[ -2.5  -3.8 -23.9   6.8   0.3 -20.3   3.7  -3.7   2.7  13.6  -7.2   4.0
  -3.0 -30.1  -4.2  11.7  15.8  -3.6 -10.0  16.2  -4.5  14.0 -15.2   3.3
 -15.1  -6.7  -6.0  -2.7  12.5   7.1 -18.5  19.8   9.0] : (53) <76>
[ 12.9   3.8 -20.4   2.5  14.4  12.3  -5.9   2.3 -35.3  17.6  25.7 -17.2
  12.6  -2.6 -25.4   5.5 -10.8 -21.4 -34.0  17.2  18.3  -4.9  -9.2   7.7
  21.6 -11.9  -3.6  -1.4   0.5 -17.8   4.1   6.2  -1.1] : (56) <86>
[  3.1   5.5 -36.8   2.4  18.6   3.1   2.2 -10.4  -8.9  -7.3  33.3  12.0
  -8.1 -18.5  -8.5   1.6   9.0 -13.9 -15.8  23.1  -6.1   0.9   1.4  17.5
  18.2   9.3   0.3  -4.1   7.8  -6.1 -35.1 -26.5  29.4] : (53) <76>
[  5.1  -3.3 -44.8  13.7  -3.0  -4.9  -4.7  -3.3 -14.0  13.9   6.6 -13.7
  -2.6  -4.6 -12.4   0.8   5.2   3.7  -5.9  -2.7   5.3   1.7 -11.0  16.0
 -35.0 -10.1  -1.1  -1.3  10.8  10.9 -26.4 -28.9  43.5] : (54) <70>
[ -8.5  -7.2  11.5 -15.6 -12.7 -18.6   6.4   4.2  21.1   8.9 -15.3   4.9
   2.1   4.4  -9.2   7.5   2.5  11.4   5.7  13.6 -23.0  19.1   4.1 -11.8
   4.9   3.1  -1.2   1.4  15.2   9.1  -8.5  -5.1   4.3] : (54) <84>
[  4.7 -11.7   9.6 -19.1   6.5 -42.3  -2.4 -15.6  -3.8   9.8 -10.4  -4.1
  -7.0 -25.2 -21.1  -2.6   2.2 -71.2 -10.7  26.2   7.0 -19.4 -10.7  16.4
 -12.8  -5.8  13.2   7.1  -9.1 -14.3   6.9   6.3 -16.6] : (56) <75>
[ 13.6  14.8 -32.5  -0.9  30.0  -2.9 -14.6  -6.5 -49.8  30.1  25.2 -41.6
  22.2   3.8 -29.2  25.5 -16.6 -13.8 -76.5  23.2  26.4 -20.9 -19.1   4.0
  -5.5 -19.0 -21.4 -14.2  14.4  10.4 -68.6  12.0  36.1] : (53) <76>
[-11.0  -0.5 -30.9  19.2  10.6   2.4  -6.2   7.9   6.6  -0.2  -1.8   4.6
   2.6 -11.4  -8.1   2.0  12.4   2.8  18.5   3.6  -5.6   5.8  -8.6  -9.9
   4.7  18.4  -3.8  -8.2  25.9   2.5 -40.2 -16.7  21.8] : (54) <80>
[  2.2  14.5 -28.2   9.8  21.0  36.5  -5.1  11.7 -21.4  -7.6  20.1   5.1
  10.9  -2.2   0.8   9.3   1.6  -4.6 -17.2  -0.8   1.4 -38.5  -8.0  10.2
   2.2   1.0  10.9  -4.1  -8.4  -7.1 -26.6   7.1  19.8] : (56) <86>
[  3.1   7.8 -29.6  -2.7  32.9  16.4  -2.9   8.2 -44.8  -0.3  40.2 -35.6
  46.3  11.8 -33.4   7.6  11.5  -1.2 -45.8  38.4  28.1   4.5 -30.5  -4.0
 -32.8 -19.5 -15.1  -9.3  22.8  20.4 -87.1   8.2  42.8] : (54) <84>
[ 21.8   5.0 -18.3  -1.0 -10.1 -27.3 -17.1 -20.5 -13.4  12.3  16.7 -11.7
  10.0 -15.1  -5.4  16.6   0.4 -10.4  -5.9   6.2  16.5  -3.1 -18.2 -23.7
  12.8 -19.1  15.7  -1.3  -1.6 -11.2  17.5 -15.6  55.4] : (56) <75>
[ -0.6   2.4  15.5   7.7   5.6   2.1  -2.3   9.0  -9.6   4.0  13.3   6.8
   5.6 -11.4  -8.5   3.1 -13.7   1.9   1.5   2.5 -20.1  13.0 -16.4 -10.8
   0.6  10.4 -14.6   6.2  17.6 -36.2 -30.8 -11.0  32.0] : (54) <80>
[ -4.3  -7.7 -25.3  14.0  14.3  -2.7   3.3   3.7  -2.0  -1.1   0.4   7.2
 -13.2   0.3  -9.0  -1.9  -5.3  13.6  26.8  18.0 -16.0  -2.1  -7.3  -6.5
  -4.1  11.2   9.5  -5.5  -1.7  14.2 -47.6 -27.7  41.4] : (54) <80>
[-13.7  15.0 -17.2   7.2  17.1  15.3 -11.4  18.5 -36.0  -1.8  16.9  -9.4
  -4.9 -14.6  -8.9  11.9  19.1  -4.5 -18.4   3.4 -15.5 -17.7 -16.4   0.2
   4.8  -9.0  -4.2   3.8   6.2   7.0 -41.0  -8.0  41.7] : (53) <76>
[  0.7   8.9  19.6  -9.9   9.2 -26.3  -0.4  27.4 -22.0   9.2  -0.2 -23.8
  22.2  -0.5 -17.2   7.7  -0.7   6.3 -13.4  25.9   9.9 -14.2 -14.2  -0.8
   7.2   5.6   6.8   8.5  -3.6 -10.3 -22.6  14.5 -14.3] : (56) <71>
[ -5.3   1.1 -13.7   0.8  20.6  23.8  -0.4  -0.9  -8.7 -15.5  17.2   2.8
   4.3  11.6 -21.5 -14.5  10.8   7.9 -16.8  16.7   9.0   6.5  -4.0   5.9
 -22.1   7.0 -15.3  -9.0  27.3  10.7 -42.4   5.5  28.1] : (54) <84>
[ 14.1   9.1 -15.6  -3.8   0.8  -3.1   4.4 -17.3   9.9  11.6  -2.3  11.2
 -16.7   3.6 -13.5   2.8   2.4 -13.9 -15.9  35.6  -6.3   7.3  -1.6  -5.5
   5.3   7.2 -19.9  -4.0  16.0   3.7 -39.8  10.1  18.2] : (54) <84>
[  0.9   7.0  -3.1  -2.8  13.3   6.2   5.8  -1.7 -18.6  -3.6  22.1 -18.1
  26.5   4.1 -14.6   7.0  -8.0   6.4 -16.1  -1.0  13.5 -12.1  -8.7  -2.7
  28.5   0.9  13.1 -13.8  -7.5 -10.5  -2.4  -6.4 -10.4] : (56) <75>
